Below are the code and all the weights of a small trained network. Each question names an input and a class and asks about switching units off, where a switched-off unit gives its printed mean instead of its output.

import numpy as np


def w(rows, s, z=0):
    codes = np.array(rows[::2]) - 128.0
    scale = np.full(codes.shape[1], s)
    scale[-1] = z or s
    return codes * scale


def norm(h):
    return h / np.sqrt((h * h).mean(-1, keepdims=True) + 1e-5)


def f(y):
    return y / 2 * (1 + np.tanh(0.7978845608 * (y + 0.044715 * y**3)))


def log_softmax(a):
    a = a - a.max(-1, keepdims=True)
    return a - np.log(np.exp(a).sum(-1, keepdims=True))


def net(x, mask):
    res = np.array(x, float).reshape(1, 8) / 4 @ E
    u = 0
    for l in range(3):
        y = f(norm(res) @ A[l][:, :-1].T + A[l][:, -1])
        res = res + np.where(mask[u : u + 12], y, B[l][:, -1]) @ B[l][:, :-1]
        u += 12
    return log_softmax(norm(res)[-1] @ U[:, :-1].T + U[:, -1])


A, B = {}, {}
E = w([
[129,140,145,125,135,136,124,126,117,143,126],'x0',
[125,118,122,121,132,128,134,133,131,118,125],'x1',
[69,236,48,113,210,85,164,48,32,69,102],'x2',
[128,129,129,116,133,136,132,136,128,126,124],'x3',
[103,123,236,141,153,183,182,60,170,31,218],'x4',
[143,137,192,219,122,77,221,201,118,99,51],'x5',
[70,177,103,103,34,161,253,73,208,205,110],'x6',
[127,114,120,133,124,126,134,124,119,127,134],'x7',
],0.0057)
A[0] = w([
[130,132,70,106,97,136,108,162,112,126,104,77],'L0N0',
[125,209,48,151,215,120,177,60,53,74,108,60],'L0N1',
[103,109,210,130,139,168,154,72,113,35,160,43],'L0N2',
[56,136,233,111,112,137,145,84,149,26,140,73],'L0N3',
[127,148,73,148,73,138,89,167,96,151,71,61],'L0N4',
[205,156,155,216,119,94,186,134,103,97,90,63],'L0N5',
[195,137,172,253,174,113,225,176,126,84,18,12],'L0N6',
[136,113,130,109,135,74,110,100,192,100,90,122],'L0N7',
[161,87,187,105,114,103,118,173,158,205,173,94],'L0N8',
[160,135,82,47,124,179,22,46,129,134,196,20],'L0N9',
[234,104,147,132,185,77,34,156,73,26,129,2],'L0N10',
[158,119,98,146,114,128,106,101,105,185,84,84],'L0N11',
],0.0046)
B[0] = w([
[147,152,172,145,180,107,127,106,164,148,151,129],'L0N0',
[166,119,231,61,15,67,69,47,116,72,43,255],'L0N1',
[218,156,46,150,171,97,118,142,145,124,153,163],'L0N2',
[213,130,65,137,165,115,169,129,96,137,138,180],'L0N3',
[164,145,118,145,180,84,148,110,144,110,166,150],'L0N4',
[61,125,139,92,140,116,104,183,155,166,180,162],'L0N5',
[45,130,164,73,93,41,149,210,130,145,236,212],'L0N6',
[129,141,134,113,129,152,136,138,111,133,129,125],'L0N7',
[133,116,120,101,97,142,131,83,60,61,80,174],'L0N8',
[52,99,144,38,145,95,139,177,127,142,186,182],'L0N9',
[47,159,98,208,158,254,102,158,99,99,71,209],'L0N10',
[145,147,123,131,156,113,146,121,130,114,162,135],'L0N11',
],0.0062,0.0034)
A[1] = w([
[177,121,51,104,151,41,79,174,126,220,17,75],'L1N0',
[151,161,107,120,161,110,161,53,97,76,54,82],'L1N1',
[171,37,175,159,57,219,105,214,150,148,132,114],'L1N2',
[246,48,170,146,63,173,76,154,198,166,126,60],'L1N3',
[103,206,85,103,55,128,254,86,147,189,122,108],'L1N4',
[83,115,86,71,189,150,62,66,120,173,168,77],'L1N5',
[109,176,99,178,93,185,176,58,190,190,90,3],'L1N6',
[214,138,196,174,224,165,169,48,186,77,214,50],'L1N7',
[126,179,176,177,185,142,31,149,136,116,111,49],'L1N8',
[177,148,29,159,137,99,93,173,111,216,61,46],'L1N9',
[139,104,156,145,243,145,95,153,59,107,143,98],'L1N10',
[142,122,79,110,81,142,194,93,172,160,110,71],'L1N11',
],0.0049,0.0048)
B[1] = w([
[247,171,146,144,139,140,184,114,124,110,201,212],'L1N0',
[159,126,181,89,63,111,96,105,132,147,102,172],'L1N1',
[124,195,152,74,115,54,93,1,77,105,49,236],'L1N2',
[130,142,191,74,138,73,112,52,79,78,65,195],'L1N3',
[122,56,129,192,193,197,78,155,130,119,78,253],'L1N4',
[96,93,178,153,85,95,161,203,133,139,159,166],'L1N5',
[103,103,134,172,175,160,102,137,132,127,122,137],'L1N6',
[237,150,69,147,120,108,171,147,138,145,155,163],'L1N7',
[102,132,117,182,106,153,117,100,142,189,113,138],'L1N8',
[194,152,129,146,168,158,178,132,152,116,173,165],'L1N9',
[118,136,77,182,80,182,149,131,162,145,75,179],'L1N10',
[136,121,136,177,161,147,63,153,107,112,116,156],'L1N11',
],0.0066,0.004)
A[2] = w([
[57,90,89,73,154,138,65,103,140,160,220,46],'L2N0',
[90,95,72,38,133,151,72,141,141,148,245,41],'L2N1',
[59,159,126,152,114,247,217,95,160,193,106,82],'L2N2',
[71,82,116,235,189,253,60,141,134,122,52,43],'L2N3',
[69,123,179,172,151,64,205,236,137,136,154,56],'L2N4',
[225,128,114,163,163,148,191,79,131,87,215,52],'L2N5',
[126,88,139,205,196,166,36,179,124,48,121,49],'L2N6',
[140,93,126,126,82,160,183,86,220,186,63,135],'L2N7',
[193,171,155,131,156,144,80,180,65,139,143,145],'L2N8',
[77,228,97,88,95,73,123,52,95,70,78,3],'L2N9',
[234,208,48,145,109,116,156,157,122,195,165,97],'L2N10',
[106,106,98,62,190,151,96,88,122,175,203,77],'L2N11',
],0.0063,0.0038)
B[2] = w([
[75,178,136,170,78,84,175,225,148,195,138,171],'L2N0',
[78,210,164,141,71,78,209,215,125,176,117,183],'L2N1',
[118,102,47,166,200,189,48,153,75,106,132,170],'L2N2',
[34,111,50,213,207,199,67,137,87,106,114,253],'L2N3',
[59,192,113,55,23,132,133,197,126,244,217,215],'L2N4',
[243,132,81,151,163,138,190,172,198,168,156,202],'L2N5',
[88,94,74,141,180,183,92,121,168,209,95,202],'L2N6',
[103,114,85,159,214,133,43,109,73,86,120,193],'L2N7',
[91,74,90,161,170,185,201,84,189,126,146,210],'L2N8',
[153,3,231,85,91,108,86,67,158,174,97,249],'L2N9',
[192,101,120,122,129,197,183,110,230,37,221,224],'L2N10',
[129,156,168,138,66,80,178,196,105,113,161,158],'L2N11',
],0.0057,0.004)
U = w([
[135,107,196,75,101,82,77,14,90,103,40,161],'0',
[60,108,59,188,190,207,73,144,107,125,98,235],'1',
[56,161,152,97,54,83,181,231,121,168,178,119],'2',
[247,127,82,136,158,156,196,114,173,107,175,2],'3',
],0.011,0.0012)

Each question gives the input, the list of numbers given to net, and the class t.
The units are the neurons (one row each of A and B). Each row of codes is followed by its name. A weight is (code - 128) times the scale printed after its matrix; where a second scale follows, it is the last column's (A, B and U).
mask holds one flag per neuron, layer by layer. A switched-off neuron (its flag False) gives its mean, the last column of its row in B, instead of its output. The means were averaged over made-up inputs and are rounded, as every weight is.
A unit's drop is (log p(t) with every unit on - log p(t) with that unit switched off) / (log p(t) with every unit on - log p(t) with every unit switched off).
The circuit of an input: a set's keep is (log p(t) with only the set's units on - log p(t) with every unit switched off) / (log p(t) with every unit on - log p(t) with every unit switched off). Starting from the 12 units with the biggest drops (on a tie, the unit counted first), units are removed one at a time, each time the one whose removal leaves the highest keep (on an exact tie, the one counted first), for as long as the keep stays at least 0.8.
units of the circuit, in order: the units of the circuit, biggest drop first
k most important neurons: the k neurons with the biggest drops, biggest first
top k neurons in layer l: the k neurons of layer l with the biggest drops, biggest first
drop of u: that unit's drop, to one decimal
input [8,4,7,-4,0,-8,6,0], class 2: units of the circuit, in order	(L1N5; L2N11)
input [5,2,-6,-8,-2,6,7,5], class 1: 2 most important neurons	(L0N1; L1N4)
input [4,-6,5,-8,-6,-5,-3,-2], class 3: top 2 neurons in layer 2	(L2N10; L2N8)
input [4,-6,7,-7,-6,-5,7,8], class 0: units of the circuit, in order	(L2N9)
input [-1,5,-7,-6,-8,0,-4,4], class 3: 4 most important neurons	(L1N0; L1N9; L0N1; L0N4)
input [-5,4,3,-4,-1,4,3,3], class 2: 2 most important neurons	(L0N6; L1N2)
input [-4,-4,-5,-7,-3,-6,-4,-8], class 2: units of the circuit, in order	(L0N9; L2N1)
input [4,1,7,6,8,8,-4,1], class 2: units of the circuit, in order	(L0N6; L2N4)
input [-4,-6,-2,5,-7,5,6,7], class 3: units of the circuit, in order	(L1N0; L2N10)
input [-4,8,7,4,7,1,8,-8], class 1: 4 most important neurons	(L1N4; L1N2; L2N2; L1N3)
input [-1,6,2,5,-8,6,-7,6], class 3: 2 most important neurons	(L1N0; L1N4)
input [5,-2,-8,-2,4,-7,-7,4], class 0: 2 most important neurons	(L1N2; L1N3)
input [7,-8,5,8,4,6,-2,4], class 2: 3 most important neurons	(L0N6; L1N2; L2N4)
input [-4,8,3,7,-7,7,7,1], class 1: units of the circuit, in order	(L1N4)
input [2,-5,-1,5,5,3,-4,-8], class 3: 3 most important neurons	(L1N7; L0N3; L0N2)
input [8,6,-7,-6,0,0,-6,-7], class 0: 3 most important neurons	(L1N2; L1N3; L1N4)
input [-1,-2,-5,-7,5,4,-6,-5], class 1: 2 most important neurons	(L0N10; L0N1)
input [7,-2,-2,7,2,8,8,3], class 1: 2 most important neurons	(L1N4; L2N2)
input [1,-6,1,-1,-7,4,6,-7], class 3: 2 most important neurons	(L1N0; L1N9)
input [-1,-5,-7,-2,-2,0,-6,1], class 0: units of the circuit, in order	(L1N2)
input [3,-8,-7,2,2,-7,5,7], class 0: 2 most important neurons	(L1N2; L1N3)
input [-3,-8,8,1,-8,-3,-6,0], class 0: top 2 neurons in layer 2	(L2N9; L2N5)
input [-2,-3,1,0,6,3,6,1], class 1: top 3 neurons in layer 1	(L1N4; L1N0; L1N6)
input [8,0,-6,-8,-8,7,0,-1], class 3: top 4 neurons in layer 1	(L1N0; L1N9; L1N5; L1N2)
input [-2,2,-6,-6,1,4,8,-6], class 1: drop of L0N1	0.3
input [-5,-8,3,4,4,6,1,-5], class 2: drop of L1N11	0.0
input [-2,4,8,-8,-4,0,7,8], class 0: most important neuron	(L0N1)
input [-7,-6,6,-1,-1,8,1,-8], class 2: top 2 neurons in layer 0	(L0N6; L0N5)
input [5,-4,-3,1,-4,-7,-5,7], class 2: drop of L0N9	0.2
